Below are the code and all the weights of a small trained network. Each question names an input and a class and asks about switching units off, where a switched-off unit gives its printed mean instead of its output.

import numpy as np


def w(rows, s, z=0):
    codes = np.array(rows[::2]) - 128.0
    scale = np.full(codes.shape[1], s)
    scale[-1] = z or s
    return codes * scale


def f(y):
    return y / 2 * (1 + np.tanh(0.7978845608 * (y + 0.044715 * y**3)))


def log_softmax(a):
    a = a - a.max(-1, keepdims=True)
    return a - np.log(np.exp(a).sum(-1, keepdims=True))


def net(x, mask):
    res = np.array(x, float).reshape(1, 3) / 4 @ E
    y = f(res @ A[0][:, :-1].T + A[0][:, -1])
    res = res + np.where(mask, y, B[0][:, -1]) @ B[0][:, :-1]
    return log_softmax(res[-1] @ U[:, :-1].T + U[:, -1])


A, B = {}, {}
E = w([
[199,99,32,66,60,204,113,72],'x0',
[118,128,159,24,120,121,46,254],'x1',
[59,33,158,112,72,155,208,200],'x2',
],0.0087)
A[0] = w([
[124,129,134,166,137,137,159,130,249],'n1',
[71,151,217,164,171,105,128,127,114],'n2',
[87,133,177,144,186,29,125,140,115],'n3',
[115,172,215,152,120,82,134,160,111],'n4',
[99,106,169,124,91,157,165,135,176],'n5',
[74,80,138,146,73,153,171,159,120],'n6',
[224,77,29,58,54,218,107,98,111],'n7',
[160,178,144,85,108,130,39,224,115],'n8',
[124,116,122,254,117,150,168,83,137],'n9',
[171,221,124,149,181,88,64,102,128],'n10',
[126,134,123,183,112,159,195,66,120],'n11',
[90,39,171,119,105,137,175,128,119],'n12',
[71,62,170,98,94,129,199,145,111],'n13',
[114,106,146,40,94,145,38,169,120],'n14',
[118,159,104,196,113,145,196,100,102],'n15',
[129,134,112,205,111,133,200,89,120],'n16',
[76,66,150,149,99,145,200,160,125],'n17',
[120,127,155,205,173,53,134,172,129],'n18',
[101,130,161,69,111,112,74,178,121],'n19',
[132,108,84,203,133,114,178,94,118],'n20',
[141,226,92,142,182,76,69,93,116],'n21',
],0.008,0.013)
B[0] = w([
[123,130,101,28,254,81,79,174,254],'n1',
[102,90,103,116,140,180,187,80,176],'n2',
[105,97,106,129,155,180,192,71,178],'n3',
[94,118,99,145,126,194,176,103,161],'n4',
[156,103,131,95,162,91,92,131,183],'n5',
[172,67,170,158,83,105,119,87,168],'n6',
[71,72,87,122,165,181,186,53,221],'n7',
[140,160,174,196,148,178,116,151,188],'n8',
[129,162,151,157,144,152,86,174,200],'n9',
[185,70,181,158,87,93,101,64,199],'n10',
[93,179,169,192,147,161,109,176,178],'n11',
[168,85,167,147,72,115,118,118,168],'n12',
[146,72,170,179,101,123,113,103,173],'n13',
[94,179,174,208,149,183,132,162,184],'n14',
[102,144,144,207,111,144,134,166,160],'n15',
[123,195,156,180,130,172,102,184,179],'n16',
[166,59,156,167,95,102,99,95,178],'n17',
[101,89,89,81,167,179,168,70,182],'n18',
[120,195,155,205,123,164,92,199,169],'n19',
[101,192,170,195,135,155,115,174,171],'n20',
[191,54,152,201,63,83,121,92,192],'n21',
],0.0092,0.012)
U = w([
[94,227,187,189,146,189,66,208,121],'0',
[49,82,67,108,168,216,249,18,114],'1',
[255,47,196,162,60,36,63,69,87],'2',
[128,160,84,24,216,22,37,173,254],'3',
[92,193,120,93,57,90,162,114,86],'4',
[125,152,72,118,57,84,167,149,90],'5',
],0.0088,0.0086)

Each question gives the input, the list of numbers given to net, and the class t.
The units are the neurons (one row each of A and B). Each row of codes is followed by its name. A weight is (code - 128) times the scale printed after its matrix; where a second scale follows, it is the last column's (A, B and U).
mask holds one flag per neuron, in row order. A switched-off neuron (its flag False) gives its mean, the last column of its row in B, instead of its output. The means were averaged over made-up inputs and are rounded, as every weight is.
A unit's drop is (log p(t) with every unit on - log p(t) with that unit switched off) / (log p(t) with every unit on - log p(t) with every unit switched off).
unit that matters most: the unit with the biggest drop
k most important neurons: the k neurons with the biggest drops, biggest first
drop of u: that unit's drop, to one decimal
input [-3,-2,4], class 2: unit that matters most	n7
input [5,-5,-3], class 0: 2 most important neurons	(n11 n18)
input [5,5,-6], class 2: 3 most important neurons	(n10 n21 n11)
input [0,7,8], class 2: 2 most important neurons	(n6 n17)
input [4,0,-3], class 1: 4 most important neurons	(n7 n1 n5 n9)
input [4,3,-1], class 1: 3 most important neurons	(n7 n1 n9)
input [-3,1,3], class 3: 3 most important neurons	(n7 n21 n10)
input [-7,-4,-8], class 2: 2 most important neurons	(n21 n10)
input [-3,-8,7], class 0: 2 most important neurons	(n16 n11)
input [8,7,-4], class 1: drop of n19	-0.1
input [-7,0,-3], class 1: drop of n8	0.0
input [8,0,-7], class 1: drop of n7	5.7
